Here is a tiny trained network, its code and every weight. The questions are about switching its units off for an input and a class, where a switched-off unit gives its printed mean instead of its output.

import numpy as np


def w(rows, s, z=0):
    codes = np.array(rows[::2]) - 128.0
    scale = np.full(codes.shape[1], s)
    scale[-1] = z or s
    return codes * scale


def f(y):
    return y / 2 * (1 + np.tanh(0.7978845608 * (y + 0.044715 * y**3)))


def log_softmax(a):
    a = a - a.max(-1, keepdims=True)
    return a - np.log(np.exp(a).sum(-1, keepdims=True))


def net(x, mask):
    res = np.array(x, float).reshape(1, 4) / 4 @ E
    y = f(res @ A[0][:, :-1].T + A[0][:, -1])
    res = res + np.where(mask, y, B[0][:, -1]) @ B[0][:, :-1]
    return log_softmax(res[-1] @ U[:, :-1].T + U[:, -1])


A, B = {}, {}
E = w([
[121,210,152,31,213,88,146,5,79,118],'x0',
[231,93,85,90,95,138,202,130,92,222],'x1',
[104,226,122,175,66,155,167,152,16,95],'x2',
[142,106,139,138,124,132,128,111,126,112],'x3',
],0.012)
A[0] = w([
[125,66,107,80,149,133,100,127,225,130,54],'n1',
[146,102,147,119,150,130,111,154,214,155,64],'n2',
[129,150,108,154,93,124,133,107,113,116,38],'n3',
[154,151,121,152,118,134,143,123,117,155,115],'n4',
[145,112,130,142,128,147,143,188,144,94,91],'n5',
[40,149,161,161,157,103,68,167,173,8,181],'n6',
[118,143,147,132,114,160,147,135,89,113,63],'n7',
[114,140,152,187,119,122,174,174,48,112,44],'n8',
[135,122,146,156,95,125,108,150,146,135,47],'n9',
[141,134,128,165,164,98,143,114,205,170,75],'n10',
[173,106,107,115,93,132,167,130,124,210,151],'n11',
[120,166,144,59,179,109,141,70,83,113,4],'n12',
[115,97,137,100,103,136,140,117,129,109,133],'n13',
[121,159,95,161,82,143,110,159,40,80,75],'n14',
[151,167,119,152,141,171,78,113,150,129,120],'n15',
[246,104,126,129,110,119,155,172,83,198,173],'n16',
[119,85,115,221,72,132,120,244,175,138,45],'n17',
[49,133,122,196,119,137,115,134,191,84,94],'n18',
],0.015,0.0031)
B[0] = w([
[126,181,164,152,96,76,110,193,138,114,200],'n1',
[135,124,157,145,137,79,97,173,150,119,181],'n2',
[87,150,127,134,131,112,134,160,156,151,144],'n3',
[127,94,145,115,140,137,117,151,130,118,145],'n4',
[138,132,135,115,149,114,127,76,147,136,161],'n5',
[139,87,94,80,117,174,176,153,64,152,252],'n6',
[154,118,150,118,130,88,116,157,151,142,153],'n7',
[142,131,156,190,116,91,100,182,132,117,177],'n8',
[126,155,123,121,145,108,129,81,121,117,154],'n9',
[120,125,155,178,142,132,123,174,140,139,160],'n10',
[121,93,116,97,117,158,144,141,72,110,182],'n11',
[134,144,106,159,135,142,111,31,174,123,214],'n12',
[95,167,110,110,139,121,115,138,118,132,131],'n13',
[121,151,167,127,133,77,98,192,169,119,189],'n14',
[135,105,122,138,124,131,141,132,133,138,138],'n15',
[108,95,101,87,124,177,170,158,83,138,199],'n16',
[139,163,109,147,147,140,115,5,168,132,237],'n17',
[106,92,120,101,122,165,145,157,93,113,201],'n18',
],0.021,0.028)
U = w([
[120,80,105,80,125,159,178,154,78,140,251],'0',
[144,162,105,158,176,110,106,9,185,131,106],'1',
[123,143,197,166,130,29,90,212,160,126,26],'2',
],0.012,0.0011)

Each question gives the input, the list of numbers given to net, and the class t.
The units are the neurons (one row each of A and B). Each row of codes is followed by its name. A weight is (code - 128) times the scale printed after its matrix; where a second scale follows, it is the last column's (A, B and U).
mask holds one flag per neuron, in row order. A switched-off neuron (its flag False) gives its mean, the last column of its row in B, instead of its output. The means were averaged over made-up inputs and are rounded, as every weight is.
A unit's drop is (log p(t) with every unit on - log p(t) with that unit switched off) / (log p(t) with every unit on - log p(t) with every unit switched off).
The circuit of an input: a set's keep is (log p(t) with only the set's units on - log p(t) with every unit switched off) / (log p(t) with every unit on - log p(t) with every unit switched off). Starting from the 12 units with the biggest drops (on a tie, the unit counted first), units are removed one at a time, each time the one whose removal leaves the highest keep (on an exact tie, the one counted first), for as long as the keep stays at least 0.8.
units of the circuit, in order: the units of the circuit, biggest drop first
most important unit: the unit with the biggest drop
top k neurons: the k neurons with the biggest drops, biggest first
drop when u is switched off: that unit's drop, to one decimal
input [-2,6,8,-8], class 2: units of the circuit, in order -> (n14)
input [2,-3,4,-3], class 2: units of the circuit, in order -> (n16; n17)
input [2,3,4,-3], class 2: units of the circuit, in order -> (n6; n17)
input [6,5,6,5], class 1: top 3 neurons -> (n12; n6; n1)
input [-5,-5,-6,1], class 2: top 3 neurons -> (n1; n2; n12)
input [-8,-8,-6,5], class 0: top 3 neurons -> (n6; n18; n12)
input [6,2,6,-2], class 1: top 3 neurons -> (n12; n1; n2)
input [3,-7,-7,-5], class 0: top 2 neurons -> (n6; n14)
input [1,-4,-5,-3], class 2: top 3 neurons -> (n1; n16; n2)
input [-4,-4,-5,7], class 2: top 2 neurons -> (n1; n2)
input [8,7,2,-6], class 1: top 2 neurons -> (n12; n6)
input [-8,-7,4,-8], class 1: top 3 neurons -> (n17; n16; n5)
input [8,3,-4,-5], class 1: drop when n16 is switched off -> 0.0
input [4,0,6,-6], class 2: drop when n17 is switched off -> 0.8
input [5,-4,-8,0], class 2: most important unit -> n1
input [-6,0,-1,-4], class 1: drop when n17 is switched off -> 0.2
input [-7,3,3,-6], class 1: drop when n17 is switched off -> 1.6
